[ 9 -5 -4  9 -4 -6  9 -4] : kago
[  5   0  11   0  -6 -11 -11 -11] : Kad
[-3 -2  0 -2 10 -2 -2 -1] : Valet
[ 55  -3  -1  -5   4 -15   5   1] : Fab
[ 10 -11  -5  -3 -22   0  20 -16] : kinom
[-6 -2 -8 -4 -4  4 56  6] : bur
count bur: [57]	0
count kago: [9]	3
count Kad: [0]	2

[-22 -23  15  -1 -22  15   3 -23   0  15 -18 -22  23 -11  -5  15  27 -22]  bur
[  0   0   2 -10   8  12   0  -7  13   8   7  -4 -13  -1   2 -24  -2   0]  kago
[ 20  26  -4   0 -19  17 -12   6   6  35  27  12 -32  11  24  24 -24   5]  Valet
[-16 -40   2 -15   4 -10  -6 -14  -3 -54  -7  -2  51 -29 -16 -21 -10  -2]  Bub
[ -1   1 -12  -4  -1  -6  -5  10   7  11   2   7 -18   4   0 -10 -16  -1]  Fab
[  0   0   2 -10   8  12   0  -7  13   8   7  -4  -9   5   9  -8 -23  -2]  diri
count bur: [-22]	4
count Fab: [7]	2

[ -8 -10 -12 -11  -2  -5   2 -10  14 -10  -6  13   7   0  -8   0  -9  -9
 -10   2   2   7   8   2  -7  -8] -> Fab
[ -2   5 -14  20 -16   3   2  11  13  17  -6 -26   3 -17   3   0 -14 -17
   4   5  -8  -2 -15   3   6  -2] -> roz
[ -7  35  -2   3 -24  14  -9  18 -11 -30  15  -9  -2  -2   3   4  -4  14
 -27  14  18  -9  14   5  14  -7] -> Valet
count Valet: [14]	5
count Fab: [-11]	1

[-17   0 -12   2 -10  -8  -9  -9 -14 -13 -10  22  10  19 -31  15   1  -5
 -14 -14  -3 -14   5  -3   9   0 -10   3 -10  -7 -13 -17  11  -2  18   4
 -10  -1  11  -2  14] -> kinom
[ -2  15   7  -1 -12  -8  -8 -15 -12   9  14  -2  29  -4  17  19  19   6
  -2  -9  12 -15 -24 -46   9  -2 -18  -4 -10  -1   1   2  12   3  15  18
 -29  -6  13 -14   5] -> Kad
[-19   6  -7   8  -9  -8 -10  -8 -11 -33 -13  33  16   0 -14   8  17   0
  -7  -4  -6   3   4   0  -8 -17 -14   0 -30  -8  11 -17  13 -27  22 -11
 -30  -4 -14  -1  11] -> bur
[-13   0   8   2 -10  -8  -3   0  -8  28  30 -12   6  53  -2   7  18 -15
  -4 -10  17 -22   3 -15  23 -18   3  10 -15 -31 -12 -13   6  -4  11  20
 -34 -13  19 -22   2] -> ludup
[ -1  -2   2   1 -12  -8   2 -25  17  -8  14  -2  13  -2  14 -57   9 -15
  -6  -4  -2 -30   5   9 -35  -3  26   3  -2  -6 -13  -2  10 -33  34   2
 -21 -13   7 -13   4] -> roz
[  9  -8 -14 -17 -14  -8  51 -28  -2  -3  27 -43   5 -34 -22  -6   2 -17
   9  -4  -4 -43   7  19   6  -6   7  -1 -17   3 -19   1   9  -6   4 -10
 -11   1   5 -21 -27] -> diri
[  1  15   7  -1 -12  -8  -8 -15 -12   9  14  -2  29  -4  17  19  19   6
  -2   0  12 -15 -24 -46   9  -2 -18  -4 -10  -1   1   2  12   5  15  10
 -29  -6  13 -14   5] -> Bub
[-16 -10  -4   6 -10  -8 -11   0 -22  13  -7  16   9 -18 -32  13   6   9
   8 -10  -6 -15   8 -10   9 -16  -1   3 -15   2   3 -10  13   1  27 -13
 -17  14   7   1  20] -> kago
[  5   4 -14   4 -13  -8  17   9 -15 -11  14   5   3 -36  14   7   1   3
  -3   3  14  -1  11  11   7 -17  -1   2 -16  -1   8   4  40 -32  -6  14
  15  -7   3   2   5] -> Valet
count kinom: [-15]	0
count kago: [14]	1
count Valet: [4]	3
count Valet: [5]	3
count Valet: [2]	2
count bur: [-7]	2
count diri: [9]	3

[-56 -32  25 -13   5   4 -32 -37  -5  38  -2 -12  -3  -9  25   3  21 -38
 -32 -18 -14 -31] -> roz
[-44  -7  40 -22  33  -3  20 -20  -3  25  -5 -22  -5  11  27 -22   9 -23
   7 -22 -14  10] -> Teza
[-44  -3  -2 -22  33  -3  20 -20  -3  25  -5 -22  -5  11   9 -12  -3  -3
  -9 -45  -5  11] -> Fab
[ 51   5 -51 -51 -36 -25 -20  54  32   0  32  25 -42 -51   4  33 -13  -8
 -28  44 -25 -61] -> Bub
[ 58   4 -31   4   6   7  20  20  14 -15   4  13   4  20  16  42 -24  16
 -14  12  20 -19] -> bur
count roz: [-33]	0
count bur: [4]	4
count Fab: [-3]	5
count Bub: [-25]	2
count Teza: [-4]	0

[-28  10 -10  -6   3   0  13] -> Teza
[-20   0 -13  10 -15 -16  17] -> til
[ -4   5 -18 -38  10 -12 -55] -> ludup
[12 13 24 13 24 24 13] -> Bub
[ -4   5 -18 -38  10  -6 -55] -> Fab
[-14 -14 -14 -21 -14 -21 -14] -> roz
[-31 -15   3 -32  31  24  11] -> kago
[-23 -28 -14 -14 -13 -15 -28] -> kinom
count roz: [-14]	5
count Bub: [13]	3
count roz: [-13]	0

[-36  19  25 -33 -20 -46]  Teza
[-11  28 -13 -10  38 -17]  ludup
[-25   8 -36  -3  52 -17]  kinom
[ 17 -30  18  34  34 -32]  diri
[ 20  -1 -17 -22  23  23]  Fab
[-24 -12 -24 -12 -12 -12]  Valet
[ 24  -1 -21 -21  -1 -21]  roz
count roz: [0]	0
count diri: [-30]	1
count roz: [-21]	3
count Valet: [-24]	2
count Valet: [-11]	0
count Valet: [-12]	4

[10 10 26 -8] = diri
[ 5  4 -5 -5] = kago
[-10 -24  -4  18] = roz
[  5  -7 -43   6] = kinom
count kago: [-6]	0
count kinom: [5]	1
count kinom: [-7]	1
count diri: [-8]	1

[ -1 -13  -5   5   3 -13  -1] -> Valet
[ 1  1  0  6  0 -3  6] -> diri
[11  0  2  9  0 -4 -1] -> ludup
[ 9  3  2  8  0 -3 -1] -> Bub
[-2  6 -2 -2  3 -2  6] -> til
[ 7  1  0  6 -1 -3 -1] -> roz
[ 44 -19  -4  36   6  -8  11] -> Kad
[ 8 -1  1 -1  0 -1 -1] -> kinom
count Valet: [-1]	2
count til: [5]	0
count Valet: [5]	1
count diri: [6]	2
count kinom: [-1]	4
count til: [-1]	0

[ -1  -1  -1  -1   3  -1  -5 -34  -1] = diri
[-38   3  -6   0 -13   3  -5  -7  -6] = ludup
[  3   3   3   3 -13   3 -13 -34 -13] = kinom
count diri: [-1]	6
count kinom: [3]	5
count kinom: [2]	0
count diri: [3]	1
count diri: [-5]	1
count ludup: [-5]	1

[-13 -21 -20  16  18]  roz
[-15 -19 -20  13  12]  bur
[  9  28  28 -20 -22]  ludup
[-12  -9 -10  11   7]  Bub
[ 47 -25 -34  -5  55]  Fab
[-10 -16 -13  12   7]  Teza
[ 28  28 -21  28  28]  Valet
count Valet: [28]	4
count Teza: [6]	0

[  4 -30   7 -30   7   3 -17 -30 -30]  diri
[  8   5 -18   1   7   7   7   0   5]  Fab
[  2 -24 -10  -6  -6  -6 -20  -6  28]  Bub
[ -4  -7  -1  10   6 -45   0  -4  13]  Kad
count Bub: [2]	1
count Fab: [0]	1
count Bub: [-24]	1
count Fab: [7]	3
count Kad: [-1]	1
count diri: [-30]	4
count Bub: [-6]	4

[-25  19   0  42 -13  43  16  14 -31   3  25  14 -14  -9  -6  16 -30 -11
 -30 -12 -31   8 -14  16 -19 -14   8 -14  -3  14] = Bub
[-22  17 -13  37 -19 -12  13  16 -33   4  25 -12 -12  -1  -6  17 -28 -11
 -30 -15 -33  10  -7 -19 -21 -12  -3  16  -9  -9] = ludup
[-25  19   0  42 -13  43  16  14 -31   3  25  38  10  -9  -6   9 -30 -11
 -13 -12  29  -9   0  15  19   7  15  16   9   8] = Valet
count Bub: [16]	3
count Bub: [-14]	4
count ludup: [-12]	4

[0 2 5 4 0 2 0 3] = ludup
[3 2 5 4 0 2 0 3] = Teza
[-1 -1 -1 -1 -1 -1 -2 -2] = diri
[4 0 0 0 0 0 0 0] = til
[10  1  2 -2 -1  1 37  1] = bur
[0 3 8 6 0 3 6 5] = Valet
[ 1  1  3  3  0  1 19  2] = Bub
[ 6 -1 -1 -1  6 -1  0 -1] = kinom
count til: [0]	7
count diri: [-1]	6
count Valet: [9]	0

[8 7 8 8 8]  diri
[ -3  -3 -11  -4 -11]  til
[-13  -4  -4  -4  -2]  Valet
[ -4  -4  16 -10   7]  ludup
count til: [-3]	2
count diri: [7]	1
count til: [-11]	2
count Valet: [-2]	1
count til: [-4]	1
count diri: [8]	4
count ludup: [7]	1

[ 33 -25 -33  12   5 -25 -29   5  -3 -19  10 -15  16  14  31  24  -4   7]  Teza
[  6 -18  -7 -15  49 -33  10  14  -7  -7 -15  15 -15  -7 -34  -7 -19  12]  kinom
[-13  20  11 -19  -8   5  25   1 -14  28   7  -2 -20  -7  -8   7  11 -27]  Fab
[ -7  26 -17  -1 -26  26 -30 -59 -26   0  10 -12 -19  29  28 -11   7  32]  Kad
[  5  11  15  -8  27  11 -13  -9  11 -11  -1  16  -3   4 -26   2  20  -9]  bur
[-13 -16  11 -19  -8   5  25  32 -14  28   7  -2 -20  -7  -8  -9 -16 -15]  roz
[ -3 -22   1  40 -20  17  -6  10  -2 -23 -10  16   9  10   5   4  29   7]  kago
[  5  11  15  -8  27  11 -13  -9  11  -8   5   9  14  -6 -26   7   3  -5]  diri
[  2 -17 -11   3  -6 -13   8  25  -4  13  -8   6  -9 -11  -5  -7  -5 -11]  Bub
[ 31   3   3   3 -21 -21  59  31 -16   4 -30 -24 -18  31  27  -5  23 -34]  til
count til: [23]	1
count Teza: [6]	0
count kinom: [-7]	5
count roz: [-8]	2
count til: [31]	3
count Bub: [-12]	0

[-2  3  2  9 -1 -1 -2] = Teza
[-1  3 -1 -7  0 -1  2] = Bub
[-14   5  -1  36   1   5 -14] = til
[10 10 -1 10 -1 -2 -1] = Valet
[ 2 -2 -2 -2  4 -2  2] = bur
[-2  0  0  1  1 -1  2] = kago
[-10  -6   0  28   2   0 -10] = kinom
[-18 -15  -2  45   0   5 -18] = ludup
count bur: [-3]	0
count Bub: [0]	1
count Valet: [10]	3
count bur: [-2]	4
count til: [5]	2

[-27 -20 -34 -21  56  -2 -52 -17 -52 -37] : bur
[-27 -20 -34 -21   3  -2 -19   9  37 -13] : Bub
[ 36  14 -55 -48 -11 -13  57 -49   2 -24] : ludup
[ 36 -49 -49 -11 -11 -13 -11 -49  36  -7] : Kad
[-13  55 -13 -20 -13 -21  55 -19  55 -13] : Teza
[ 36  14 -49 -49 -13 -13 -49 -49  44   4] : roz
count Teza: [55]	3
count Kad: [-49]	3
count roz: [3]	0
count roz: [-49]	4
count Kad: [36]	2

[ 27 -49  35  10  -8   4  -6  36 -21  16   5  -3 -18 -28   7  23  15   6
 -22 -33]  Teza
[ 20 -54  32   7   0  -7  -1  51   1  30  -4  12 -11 -16   9  23   8   9
 -25 -19]  bur
[-28 -47 -28 -12 -16 -16  -2  38 -12  23 -16   5  19 -12   8  11 -12  41
   3 -12]  diri
[-15  20 -26  -7   0 -39 -14 -40 -39 -27  21  26  26 -24 -39 -16   5  16
  26 -28]  kinom
[ 20 -14  30  16 -23  15 -16  -5 -43  -8  28 -16 -22 -37   7   4  15   1
  -6 -47]  til
[-45 -26 -29 -13  26  -6  -8  24  23  26  -4  24  26  -2  14  -9 -15  43
   8  -6]  ludup
count kinom: [26]	3
count diri: [-16]	3
count kinom: [-39]	3

[  4 -16   4  16   4  18  -8 -16  -5  -8  -1  -2  -8  18   8  -8 -32   0
   4 -24 -10 -12  -2 -23 -16 -12  -3  16 -12]  roz
[-14  32  -7   6  16 -14  -9 -32  10 -10  20  31  -6 -17  -3  13 -14   5
   0 -14   0  54   7 -12   4 -23   3  -2  20]  diri
[  4 -14 -20  17   5 -11 -19   7 -11 -15 -11  24 -19  -4  -4  -2  32  -4
   0  24  12  -3  25  -1  -7  -5 -13  12   8]  kago
count diri: [-14]	4
count kago: [24]	2
count roz: [4]	4
count roz: [17]	0
count diri: [0]	2
count roz: [-12]	3

[ -6  -9  -1  10  -6  17   9  -2  14 -10  -8  25  -9   9   2  -7  -9  14
   2 -10  -5  14   7   1   8 -14  21  14 -10   1   6 -14  -5 -19 -10 -10
  -9  -7  -4  -6  -7 -10  -6  -9 -21] : ludup
[-15  13  -4  -2  -7 -13  -1  18  -4  -2  49  17   5 -14  -4  18  19  -7
  -1  15  -4 -15  -1  -5  -1 -12  -6  -8  40  16   2 -17  13  -2  -6  -6
  12  15 -11 -16 -12  12  24 -12  28] : Bub
[  0   1   6  -6  -7  -4  -3   0  -3   0   5  -9  -4  -9  -2  -7  11  -7
  -2   3  -6 -15  -9  -7   4   1  -6  -5   1   3   1 -11  -4  -1   4   5
   0  -4  -9 -12   4   4  -3  -3   9] : kinom
[ 1  0 -1 -2 -3  0  1 -1 -1 -1 -5 -3 -4 -1 -1 -4 -4 -2 -1 -3 -3 -4 -1 -1
  0  0  1 -1 -1 -2  0 -3 -3 -1 -2 -2 -3 -3 -1  0 -1 -4 -4  1 -7] : Kad
[ -3   3  14  -8 -10  -6  -5   0  -4  -1  -4   1  -6 -12  -2  -8  28  -9
  -3  10  -7 -20  -7 -10  10   1  -9  -7   2   8   2 -15  -5  -5   8   8
   2  -5 -12 -16   9  11  -2  -3  26] : bur
[  0  -1   4  -6  -3  -8   0  -1  -8  10   2 -13   7   7  10  10 -13  -4
  15  -9   9  16   3   2  -1   8   4   2   6  -6  10  13  11  11  -3  13
  -3  -3   6   5   4   1 -11   6  -1] : Valet
[ -8  12 -10  10  -5  13   9  -2  12 -10  -7  24  -9   8   1  -6  -9  12
   2  -2  -4  14   7   2   7 -14  20  12   1   1   6 -13  -4 -19 -14 -10
  -6  -6  -4  -6  -8 -11  -5  11 -21] : kago
count Valet: [-3]	4
count ludup: [-9]	5
count kinom: [-9]	4
count kinom: [5]	2

